Below is a small trained network, with its code and all its weights. Each question gives an input and a class and asks what happens when units are switched off, that is, made to give their printed mean instead of their output.

import numpy as np


def w(rows, s, z=0):
    codes = np.array(rows[::2]) - 128.0
    scale = np.full(codes.shape[1], s)
    scale[-1] = z or s
    return codes * scale


def norm(h):
    return h / np.sqrt((h * h).mean(-1, keepdims=True) + 1e-5)


def f(y):
    return np.maximum(y, 0)


def log_softmax(a):
    a = a - a.max(-1, keepdims=True)
    return a - np.log(np.exp(a).sum(-1, keepdims=True))


def net(x, mask):
    res = np.array(x, float).reshape(1, 4) / 4 @ E
    u = 0
    for l in range(3):
        y = f(norm(res) @ A[l][:, :-1].T + A[l][:, -1])
        res = res + np.where(mask[u : u + 3], y, B[l][:, -1]) @ B[l][:, :-1]
        u += 3
    return log_softmax(norm(res)[-1] @ U[:, :-1].T + U[:, -1])


A, B = {}, {}
E = w([
[202,116,231],'x0',
[147,68,152],'x1',
[184,68,90],'x2',
[166,253,85],'x3',
],0.0055)
A[0] = w([
[112,116,82,11],'0.n0',
[252,151,121,153],'0.n1',
[239,112,61,218],'0.n2',
],0.019,0.0011)
B[0] = w([
[142,176,151,164],'0.n0',
[137,249,184,254],'0.n1',
[65,90,81,240],'0.n2',
],0.02,0.0085)
A[1] = w([
[57,210,16,2],'1.n0',
[78,102,253,43],'1.n1',
[116,58,62,31],'1.n2',
],0.012,0.00063)
B[1] = w([
[229,127,5,255],'1.n0',
[178,15,125,200],'1.n1',
[22,157,181,151],'1.n2',
],0.012,0.0096)
A[2] = w([
[54,177,82,255],'2.n0',
[98,184,246,186],'2.n1',
[190,158,166,43],'2.n2',
],0.013,0.00098)
B[2] = w([
[67,66,81,254],'2.n0',
[249,139,239,227],'2.n1',
[197,122,106,193],'2.n2',
],0.013,0.0049)
U = w([
[3,79,115,76],'0',
[47,98,200,75],'1',
[95,214,121,165],'2',
[59,145,180,2],'3',
[211,180,230,185],'4',
[87,137,169,6],'5',
[158,165,9,170],'6',
[150,20,172,212],'7',
],0.015,0.0088)

Each question gives the input, the list of numbers given to net, and the class t.
The units are the neurons (one row each of A and B). Each row of codes is followed by its name. A weight is (code - 128) times the scale printed after its matrix; where a second scale follows, it is the last column's (A, B and U).
mask holds one flag per neuron, layer by layer. A switched-off neuron (its flag False) gives its mean, the last column of its row in B, instead of its output. The means were averaged over made-up inputs and are rounded, as every weight is.
A unit's drop is (log p(t) with every unit on - log p(t) with that unit switched off) / (log p(t) with every unit on - log p(t) with every unit switched off).
The circuit of an input: a set's keep is (log p(t) with only the set's units on - log p(t) with every unit switched off) / (log p(t) with every unit on - log p(t) with every unit switched off). Starting from all 9 units, units are removed one at a time, each time the one whose removal leaves the highest keep (on an exact tie, the one counted first), for as long as the keep stays at least 0.8.
units of the circuit, in order: the units of the circuit, biggest drop first
most important unit: the unit with the biggest drop
top k neurons: the k neurons with the biggest drops, biggest first
k most important neurons of layer l: the k neurons of layer l with the biggest drops, biggest first
drop of u: that unit's drop, to one decimal
input [1,3,3,-4], class 0: units of the circuit, in order => [0.n1, 1.n2]
input [2,-1,5,3], class 2: units of the circuit, in order => [0.n1, 0.n2]
input [-3,6,1,2], class 0: most important unit => 0.n2
input [1,6,-1,1], class 4: top 2 neurons => [1.n0, 0.n2]
input [4,-7,-5,7], class 4: top 3 neurons => [0.n2, 2.n1, 1.n0]
input [1,-2,7,0], class 2: top 3 neurons => [0.n1, 0.n2, 1.n1]
input [-5,0,6,-3], class 0: 2 most important neurons of layer 1 => [1.n2, 1.n1]
input [-7,7,5,-1], class 0: top 2 neurons => [0.n1, 1.n2]
input [3,-5,-2,5], class 4: units of the circuit, in order => [0.n2, 1.n0]
input [-7,1,1,-8], class 7: top 3 neurons => [0.n1, 0.n2, 0.n0]
input [1,6,-8,1], class 7: top 3 neurons => [0.n1, 1.n1, 0.n2]
input [-2,4,4,-5], class 0: drop of 1.n0 => -0.1
input [2,-2,-7,-5], class 7: drop of 0.n2 => 0.2
input [2,-4,2,4], class 2: most important unit => 0.n1
input [1,-4,1,-7], class 7: drop of 0.n2 => 0.8
input [-3,-7,-2,-8], class 7: 2 most important neurons of layer 1 => [1.n1, 1.n0]
